Below is a small trained network, with its code and all its weights. Each question gives an input and a target symbol and asks what happens when units are switched off, that is, made to give their printed mean instead of their output.

import numpy as np


def w(rows, s, z=0):
    codes = np.array(rows[::2]) - 128.0
    scale = np.full(codes.shape[1], s)
    scale[-1] = z or s
    return codes * scale


def norm(h):
    return h / np.sqrt((h * h).mean(-1, keepdims=True) + 1e-5)


def f(y):
    return np.maximum(y, 0)


def softmax(a):
    e = np.exp(a - a.max(-1, keepdims=True))
    return e / e.sum(-1, keepdims=True)


def log_softmax(a):
    a = a - a.max(-1, keepdims=True)
    return a - np.log(np.exp(a).sum(-1, keepdims=True))


def net(x, mask):
    ids = ['γθλμπφ'.index(c) for c in x.split()]
    T = len(ids)
    res = E[ids] + P[:T]
    u = 0
    for l in range(3):
        q, k, v = (norm(res) @ M[l].T for M in (Q, K, V))
        z = softmax(np.where(np.tri(T) > 0, q @ k.T / 4**0.5, -1e9)) @ v
        res = res + np.where(mask[u], z, O[l][:, -1]) @ O[l][:, :-1]
        u += 1
        y = f(norm(res) @ A[l][:, :-1].T + A[l][:, -1])
        res = res + np.where(mask[u : u + 4], y, B[l][:, -1]) @ B[l][:, :-1]
        u += 4
    return log_softmax(norm(res)[-1] @ U[:, :-1].T + U[:, -1])


Q, K, V, O, A, B = {}, {}, {}, {}, {}, {}
E = w([
[131,80,147,152,90,145,98,82,112,121],'γ',
[80,89,116,103,67,135,52,110,124,141],'θ',
[153,76,144,80,4,104,100,135,167,135],'λ',
[139,131,134,155,199,48,61,121,130,99],'μ',
[116,103,82,124,148,197,99,172,80,116],'π',
[178,105,130,163,108,192,112,136,117,104],'φ',
],0.012)
P = w([
[1,66,185,101,144,166,126,94,158,12],'0',
[73,92,194,110,120,158,84,141,174,57],'1',
[108,99,195,108,103,126,78,147,147,94],'2',
[142,108,175,116,99,103,76,160,133,122],'3',
[170,115,148,118,86,79,66,161,119,137],'4',
[203,135,122,124,80,47,67,170,105,148],'5',
[213,139,103,145,76,32,86,184,112,164],'6',
[229,135,89,173,70,3,116,223,116,175],'7',
],0.005)
Q[0] = w([
[13,142,142,89,150,206,190,72,171,78],'L0H0',
[96,120,147,107,97,113,123,92,77,222],'L0H0',
[122,148,182,120,160,117,145,50,168,95],'L0H0',
[87,205,141,99,103,65,255,79,116,175],'L0H0',
],0.0049)
K[0] = w([
[30,73,210,47,137,187,123,125,190,154],'L0H0',
[93,163,167,115,120,57,3,66,147,195],'L0H0',
[187,75,185,113,77,168,152,134,156,127],'L0H0',
[105,162,141,7,74,89,167,112,219,164],'L0H0',
],0.0043)
V[0] = w([
[121,153,26,118,115,155,156,203,107,179],'L0H0',
[164,62,78,173,196,192,109,213,58,134],'L0H0',
[156,140,127,77,2,248,223,107,63,165],'L0H0',
[140,157,52,88,9,160,100,131,159,195],'L0H0',
],0.0037)
O[0] = w([
[132,108,193,92,99,83,96,91,79,75,50],'L0H0',
[61,204,172,66,151,128,171,31,132,116,254],'L0H0',
[131,54,117,225,182,253,121,84,17,35,155],'L0H0',
[102,67,196,107,142,152,99,194,59,89,196],'L0H0',
],0.0048,0.0026)
A[0] = w([
[137,89,106,178,64,143,150,2,109,127,145],'L0N0',
[143,162,45,148,148,53,172,11,202,248,142],'L0N1',
[153,134,20,155,163,232,175,131,88,118,215],'L0N2',
[139,149,179,64,79,59,154,82,209,168,10],'L0N3',
],0.0051,0.0011)
B[0] = w([
[128,115,198,63,54,105,31,200,215,86,240],'L0N0',
[78,142,162,97,145,35,170,228,211,184,179],'L0N1',
[145,175,194,36,95,95,94,193,122,140,220],'L0N2',
[53,120,64,120,142,148,212,129,128,1,254],'L0N3',
],0.0057,0.0032)
Q[1] = w([
[160,84,231,144,127,69,4,160,175,85],'L1H0',
[178,132,43,165,167,166,254,82,109,120],'L1H0',
[138,163,154,212,229,153,188,99,148,190],'L1H0',
[144,171,33,67,141,173,219,117,85,110],'L1H0',
],0.0066)
K[1] = w([
[201,181,201,214,163,7,94,144,154,122],'L1H0',
[113,101,89,130,77,246,146,195,104,108],'L1H0',
[197,39,183,90,31,188,164,148,168,114],'L1H0',
[52,141,55,119,139,253,174,103,142,110],'L1H0',
],0.0053)
V[1] = w([
[217,141,150,101,28,212,114,134,87,58],'L1H0',
[254,101,69,161,138,30,59,201,203,87],'L1H0',
[182,47,117,220,86,137,134,122,138,74],'L1H0',
[149,223,191,108,235,171,177,160,102,171],'L1H0',
],0.0037)
O[1] = w([
[124,207,239,136,49,34,187,177,105,180,224],'L1H0',
[128,135,129,115,122,190,167,86,254,76,197],'L1H0',
[92,180,189,50,97,100,95,112,111,121,116],'L1H0',
[127,93,143,198,145,166,73,235,181,122,4],'L1H0',
],0.0046,0.0036)
A[1] = w([
[158,102,94,143,179,63,94,98,173,128,165],'L1N0',
[38,184,139,61,123,134,140,63,110,71,145],'L1N1',
[108,142,1,132,149,204,112,114,77,85,3],'L1N2',
[124,141,126,84,101,168,90,102,121,75,159],'L1N3',
],0.0069,0.0019)
B[1] = w([
[151,164,134,125,2,204,127,125,77,124,168],'L1N0',
[69,106,123,148,182,239,205,51,70,86,221],'L1N1',
[185,200,128,160,44,97,217,88,207,111,153],'L1N2',
[71,132,114,163,180,82,154,107,148,109,255],'L1N3',
],0.0061,0.0057)
Q[2] = w([
[113,133,156,91,94,147,119,74,196,51],'L2H0',
[115,82,62,123,160,85,107,136,63,220],'L2H0',
[127,121,188,217,195,122,66,60,45,206],'L2H0',
[190,254,197,164,146,185,148,142,109,90],'L2H0',
],0.009)
K[2] = w([
[181,107,156,172,109,115,132,61,176,23],'L2H0',
[66,112,31,117,148,145,108,170,77,254],'L2H0',
[25,157,205,101,139,132,66,104,110,209],'L2H0',
[150,177,239,130,174,119,132,161,98,62],'L2H0',
],0.0083)
V[2] = w([
[174,129,163,139,114,60,120,170,133,125],'L2H0',
[93,160,125,93,136,72,254,131,132,166],'L2H0',
[179,167,91,148,91,125,193,97,147,49],'L2H0',
[132,206,114,167,160,88,68,76,91,158],'L2H0',
],0.0083)
O[2] = w([
[62,122,31,123,203,203,155,80,200,80,118],'L2H0',
[62,198,175,83,67,201,14,117,130,122,137],'L2H0',
[110,114,254,144,184,166,135,102,18,159,190],'L2H0',
[129,87,176,102,53,139,160,146,177,73,1],'L2H0',
],0.0059,0.0091)
A[2] = w([
[176,106,71,111,155,153,77,137,69,244,2],'L2N0',
[187,178,167,116,57,2,99,205,127,169,158],'L2N1',
[147,169,144,104,93,27,167,190,148,228,104],'L2N2',
[138,161,161,127,159,160,136,181,123,229,55],'L2N3',
],0.0083,0.0061)
B[2] = w([
[218,94,138,248,69,156,103,165,77,92,135],'L2N0',
[255,119,212,117,74,30,182,243,157,198,255],'L2N1',
[118,114,218,36,33,167,143,126,101,48,165],'L2N2',
[119,117,196,72,91,121,187,113,116,81,135],'L2N3',
],0.01,0.0052)
U = w([
[133,115,134,110,162,129,84,159,141,140,2],'γ',
[206,180,172,109,86,20,139,187,156,229,135],'θ',
[176,128,89,227,60,174,21,182,121,101,79],'λ',
[85,161,39,104,166,142,99,169,244,167,214],'μ',
[64,162,186,75,117,162,99,58,50,35,131],'π',
[156,28,107,138,254,103,242,95,148,159,134],'φ',
],0.0056,0.0054)

Each question gives the input, a string of symbols that net reads in full, and the target symbol t.
The units are the heads (4 rows each of Q, K, V and O) and the neurons (one row each of A and B). Each row of codes is followed by its name. A weight is (code - 128) times the scale printed after its matrix; where a second scale follows, it is the last column's (O, A, B and U).
mask holds one flag per unit, layer by layer, with each layer's heads first. A switched-off unit (its flag False) gives its mean, the last column of its rows in O or B, instead of its output. The means were averaged over made-up inputs and are rounded, as every weight is.
A unit's drop is (log p(t) with every unit on - log p(t) with that unit switched off) / (log p(t) with every unit on - log p(t) with every unit switched off).
The circuit of an input: a set's keep is (log p(t) with only the set's units on - log p(t) with every unit switched off) / (log p(t) with every unit on - log p(t) with every unit switched off). Starting from the 12 units with the biggest drops (on a tie, the unit counted first), units are removed one at a time, each time the one whose removal leaves the highest keep (on an exact tie, the one counted first), for as long as the keep stays at least 0.8.
circuit, biggest first: the units of the circuit, biggest drop first
unit that matters most: the unit with the biggest drop
k most important neurons: the k neurons with the biggest drops, biggest first
k most important neurons of layer l: the k neurons of layer l with the biggest drops, biggest first
input φ λ μ λ λ λ θ, target λ: 3 most important neurons -> L2N0; L0N1; L2N1
input λ π λ φ λ μ γ, target μ: 4 most important neurons -> L0N1; L1N1; L2N1; L0N3
input θ π θ π λ, target π: circuit, biggest first -> L0N3; L2H0; L2N1
input λ θ λ π λ μ, target π: unit that matters most -> L2H0
input λ λ μ λ φ φ λ λ, target φ: circuit, biggest first -> L1H0; L2H0; L0N3; L2N1
input μ λ λ λ, target λ: circuit, biggest first -> L1H0; L2H0; L2N0; L2N1
input λ λ λ λ π λ π φ, target π: circuit, biggest first -> L2H0; L2N1
input λ π λ λ λ φ π θ, target π: circuit, biggest first -> L0H0; L1N1
input π φ π λ π μ, target π: circuit, biggest first -> L1H0; L1N0; L2N1
input λ θ π λ φ λ θ γ, target π: circuit, biggest first -> L2H0; L2N1
input φ μ γ θ, target μ: 3 most important neurons -> L0N3; L0N1; L2N1
input λ λ λ π π π φ μ, target φ: circuit, biggest first -> L2H0; L1H0
input μ λ λ, target μ: circuit, biggest first -> L0H0; L2N1; L1H0
input φ μ θ, target φ: unit that matters most -> L1H0
input λ π λ μ λ λ γ, target λ: 3 most important neurons -> L2N0; L1N0; L1N3
input λ π φ θ μ θ λ, target μ: 4 most important neurons -> L0N1; L0N3; L2N1; L1N1
input μ λ π φ λ γ, target φ: 3 most important neurons -> L1N3; L2N1; L0N1
input λ π θ μ γ, target μ: 2 most important neurons of layer 0 -> L0N1; L0N0
input μ γ φ π, target φ: 2 most important neurons of layer 1 -> L1N2; L1N1
input λ μ λ λ γ θ, target λ: 4 most important neurons -> L2N0; L0N1; L2N1; L1N0
input λ φ π π, target θ: 2 most important neurons of layer 0 -> L0N3; L0N0
input θ θ θ π μ π, target π: 2 most important neurons -> L2N1; L1N2
input γ λ θ λ λ λ μ θ, target μ: unit that matters most -> L0H0
input λ φ λ μ, target φ: 2 most important neurons -> L1N0; L2N1
input λ λ μ θ θ λ, target λ: 3 most important neurons of layer 0 -> L0N0; L0N1; L0N2
input λ φ λ γ λ μ, target μ: 2 most important neurons -> L0N1; L1N1
input π π π, target θ: circuit, biggest first -> L2H0
input λ λ λ μ λ λ γ, target λ: 2 most important neurons of layer 2 -> L2N0; L2N1
